Here is a tiny trained network, its code and every weight. The questions are about switching its units off for an input and a class, where a switched-off unit gives its printed mean instead of its output.

import numpy as np


def w(rows, s, z=0):
    codes = np.array(rows[::2]) - 128.0
    scale = np.full(codes.shape[1], s)
    scale[-1] = z or s
    return codes * scale


def f(y):
    return np.maximum(y, 0)


def log_softmax(a):
    a = a - a.max(-1, keepdims=True)
    return a - np.log(np.exp(a).sum(-1, keepdims=True))


def net(x, mask):
    res = np.array(x, float).reshape(1, 6) / 4 @ E
    y = f(res @ A[0][:, :-1].T + A[0][:, -1])
    res = res + np.where(mask, y, B[0][:, -1]) @ B[0][:, :-1]
    return log_softmax(res[-1] @ U[:, :-1].T + U[:, -1])


A, B = {}, {}
E = w([
[136,55,107,119,220],'x0',
[92,91,198,53,2],'x1',
[91,158,95,146,186],'x2',
[4,78,106,120,201],'x3',
[191,108,45,83,21],'x4',
[90,98,102,155,161],'x5',
],0.0066)
A[0] = w([
[152,107,138,138,82,101],'n0',
[109,139,109,118,99,4],'n1',
[115,154,149,155,133,151],'n2',
[68,148,85,53,75,246],'n3',
[169,236,79,178,119,209],'n4',
[102,170,90,163,211,195],'n5',
[100,153,169,123,89,44],'n6',
[174,155,157,119,133,97],'n7',
[173,149,98,140,105,215],'n8',
[3,75,138,165,133,208],'n9',
[163,161,173,102,82,249],'n10',
],0.012,0.0022)
B[0] = w([
[138,189,212,173,75,175],'n0',
[145,110,168,118,121,144],'n1',
[150,80,37,166,45,161],'n2',
[137,209,117,235,141,224],'n3',
[26,141,21,62,110,239],'n4',
[74,11,3,61,168,254],'n5',
[139,67,122,183,87,173],'n6',
[117,50,162,112,133,165],'n7',
[33,145,213,199,114,197],'n8',
[106,196,88,97,88,251],'n9',
[100,173,126,226,64,228],'n10',
],0.006,0.0078)
U = w([
[238,196,78,36,138,4],'0',
[85,45,113,110,206,252],'1',
[33,31,183,199,109,4],'2',
[7,138,40,152,127,252],'3',
[93,189,193,123,171,7],'4',
[127,103,236,249,65,252],'5',
[214,254,247,148,88,14],'6',
[159,239,184,138,233,4],'7',
],0.0072,0.0022)

Each question gives the input, the list of numbers given to net, and the class t.
The units are the neurons (one row each of A and B). Each row of codes is followed by its name. A weight is (code - 128) times the scale printed after its matrix; where a second scale follows, it is the last column's (A, B and U).
mask holds one flag per neuron, in row order. A switched-off neuron (its flag False) gives its mean, the last column of its row in B, instead of its output. The means were averaged over made-up inputs and are rounded, as every weight is.
A unit's drop is (log p(t) with every unit on - log p(t) with that unit switched off) / (log p(t) with every unit on - log p(t) with every unit switched off).
The circuit of an input: a set's keep is (log p(t) with only the set's units on - log p(t) with every unit switched off) / (log p(t) with every unit on - log p(t) with every unit switched off). Starting from all 11 units, units are removed one at a time, each time the one whose removal leaves the highest keep (on an exact tie, the one counted first), for as long as the keep stays at least 0.8.
circuit, biggest first: the units of the circuit, biggest drop first
k most important neurons: the k neurons with the biggest drops, biggest first
drop of u: that unit's drop, to one decimal
input [-3,-6,4,-7,7,-5], class 3: circuit, biggest first => n4
input [-6,5,-5,5,-2,2], class 5: 4 most important neurons => n5, n4, n6, n3
input [-8,7,-7,3,6,-2], class 5: 2 most important neurons => n6, n10
input [-7,6,-4,-6,8,-3], class 5: circuit, biggest first => n10, n8
input [-5,6,-7,2,-5,7], class 5: 3 most important neurons => n5, n4, n6
input [1,-2,-6,7,7,-6], class 5: circuit, biggest first => n5, n4
input [-8,8,2,-6,2,-6], class 5: circuit, biggest first => n6, n10
input [-1,-6,-6,1,-5,-8], class 1: circuit, biggest first => n9, n3, n10, n5
input [7,-5,-6,-7,-6,-5], class 1: drop of n7 => 0.2
input [3,-7,-7,7,6,-3], class 1: drop of n9 => 0.2
input [2,-6,-5,-7,8,6], class 5: drop of n5 => 1.1
